Here is a tiny trained network, its code and every weight. The questions are about switching its units off for an input and a target symbol, where a switched-off unit gives its printed mean instead of its output.

import numpy as np


def w(rows, s, z=0):
    codes = np.array(rows[::2]) - 128.0
    scale = np.full(codes.shape[1], s)
    scale[-1] = z or s
    return codes * scale


def f(y):
    return np.maximum(y, 0)


def softmax(a):
    e = np.exp(a - a.max(-1, keepdims=True))
    return e / e.sum(-1, keepdims=True)


def log_softmax(a):
    a = a - a.max(-1, keepdims=True)
    return a - np.log(np.exp(a).sum(-1, keepdims=True))


def net(x, mask):
    ids = ['βθλπφψω'.index(c) for c in x.split()]
    T = len(ids)
    res = E[ids] + P[:T]
    r = res
    for j in range(3):
        rows = slice(4 * j, 4 * j + 4)
        q, k, v = (r @ M[0][rows].T for M in (Q, K, V))
        z = softmax(np.where(np.tri(T) > 0, q @ k.T / 4**0.5, -1e9)) @ v
        o = O[0][rows]
        res = res + np.where(mask[j], z, o[:, -1]) @ o[:, :-1]
    y = f(res @ A[0][:, :-1].T + A[0][:, -1])
    res = res + np.where(mask[3:19], y, B[0][:, -1]) @ B[0][:, :-1]
    return log_softmax(res[-1] @ U[:, :-1].T + U[:, -1])


Q, K, V, O, A, B = {}, {}, {}, {}, {}, {}
E = w([
[135,73,101],'β',
[168,6,206],'θ',
[133,132,140],'λ',
[152,85,157],'π',
[140,121,213],'φ',
[219,115,150],'ψ',
[91,79,150],'ω',
],0.011)
P = w([
[6,213,79],'0',
[110,21,150],'1',
[138,37,152],'2',
[92,2,150],'3',
[110,35,157],'4',
[149,24,147],'5',
[152,29,171],'6',
[185,33,169],'7',
],0.0035)
Q[0] = w([
[106,92,123],'H1',
[123,114,86],'H1',
[134,143,109],'H1',
[106,96,120],'H1',
[105,133,119],'H2',
[138,50,254],'H2',
[169,89,194],'H2',
[189,142,70],'H2',
[126,147,179],'H3',
[103,162,183],'H3',
[132,106,94],'H3',
[163,141,158],'H3',
],0.053)
K[0] = w([
[132,166,133],'H1',
[128,136,180],'H1',
[125,115,162],'H1',
[132,163,141],'H1',
[123,102,155],'H2',
[100,253,113],'H2',
[126,219,82],'H2',
[199,101,123],'H2',
[112,166,167],'H3',
[142,140,191],'H3',
[130,124,90],'H3',
[84,144,148],'H3',
],0.047)
V[0] = w([
[146,151,147],'H1',
[254,143,87],'H1',
[159,69,67],'H1',
[165,80,82],'H1',
[161,114,229],'H2',
[98,42,205],'H2',
[143,201,117],'H2',
[58,236,113],'H2',
[116,93,29],'H3',
[148,117,102],'H3',
[116,66,27],'H3',
[135,84,22],'H3',
],0.0096)
O[0] = w([
[163,116,105,123],'H1',
[240,208,170,146],'H1',
[109,181,222,185],'H1',
[117,163,208,188],'H1',
[202,57,17,217],'H2',
[93,10,66,249],'H2',
[173,195,100,74],'H2',
[102,225,36,64],'H2',
[82,155,246,56],'H3',
[140,132,168,111],'H3',
[88,194,233,125],'H3',
[103,158,254,66],'H3',
],0.0094,0.0018)
A[0] = w([
[113,135,123,19],'N1',
[84,254,82,36],'N2',
[76,181,149,37],'N3',
[100,185,99,65],'N4',
[123,129,129,59],'N5',
[131,150,130,19],'N6',
[113,201,112,47],'N7',
[124,217,109,1],'N8',
[106,173,130,100],'N9',
[110,178,113,64],'N10',
[91,180,111,240],'N11',
[129,192,119,36],'N12',
[110,180,124,35],'N13',
[41,176,69,87],'N14',
[100,188,156,35],'N15',
[92,197,78,151],'N16',
],0.008,0.0062)
B[0] = w([
[85,86,100,128],'N1',
[207,176,152,131],'N2',
[123,107,223,144],'N3',
[123,157,85,129],'N4',
[109,74,168,128],'N5',
[104,156,199,128],'N6',
[143,119,85,129],'N7',
[142,133,124,128],'N8',
[124,144,163,135],'N9',
[108,165,189,129],'N10',
[58,250,172,254],'N11',
[133,81,118,128],'N12',
[143,86,119,128],'N13',
[84,33,96,168],'N14',
[152,98,152,145],'N15',
[102,134,110,153],'N16',
],0.018,0.0018)
U = w([
[84,80,214,54],'β',
[128,1,202,1],'θ',
[75,147,117,90],'λ',
[111,76,165,162],'π',
[115,85,84,54],'φ',
[204,134,181,138],'ψ',
[61,73,153,227],'ω',
],0.0072,0.0071)

Each question gives the input, a string of symbols that net reads in full, and the target symbol t.
The units are the heads (4 rows each of Q, K, V and O) and the neurons (one row each of A and B). Each row of codes is followed by its name. A weight is (code - 128) times the scale printed after its matrix; where a second scale follows, it is the last column's (O, A, B and U).
mask holds one flag per unit, heads first, then neurons. A switched-off unit (its flag False) gives its mean, the last column of its rows in O or B, instead of its output. The means were averaged over made-up inputs and are rounded, as every weight is.
A unit's drop is (log p(t) with every unit on - log p(t) with that unit switched off) / (log p(t) with every unit on - log p(t) with every unit switched off).
The circuit of an input: a set's keep is (log p(t) with only the set's units on - log p(t) with every unit switched off) / (log p(t) with every unit on - log p(t) with every unit switched off). Starting from the 12 units with the biggest drops (on a tie, the unit counted first), units are removed one at a time, each time the one whose removal leaves the highest keep (on an exact tie, the one counted first), for as long as the keep stays at least 0.8.
units of the circuit, in order: the units of the circuit, biggest drop first
k most important neurons: the k neurons with the biggest drops, biggest first
heads that matter: for each layer, one digit per head in row order, 1 if its drop is at least 0.15 and else 0, layers parted by /
drop of u: that unit's drop, to one decimal
input φ π ψ, target φ: units of the circuit, in order -> H3; H2
input θ φ φ ψ θ ψ, target θ: units of the circuit, in order -> H2
input φ θ λ θ, target φ: units of the circuit, in order -> H3; H2; H1
input φ ψ φ, target φ: heads that matter -> 011
input λ θ ψ λ, target λ: heads that matter -> 010
input β ψ β ψ, target β: 2 most important neurons -> N3; N11
input θ ω ω π, target θ: heads that matter -> 010
input ψ ψ ψ λ, target ψ: heads that matter -> 110
input θ ψ θ φ ψ ψ θ β, target θ: heads that matter -> 010
input β β θ θ β β π, target β: heads that matter -> 111
input β β ω ω ψ ω, target β: units of the circuit, in order -> H3; H2; H1; N3
input β ω ψ, target β: units of the circuit, in order -> H3; H2; H1
input ψ π θ θ π, target ψ: drop of H2 -> 0.4
input ψ θ φ ψ ψ ψ θ, target ψ: drop of H1 -> 0.6
input θ φ ω π θ ψ, target θ: drop of H2 -> 0.8
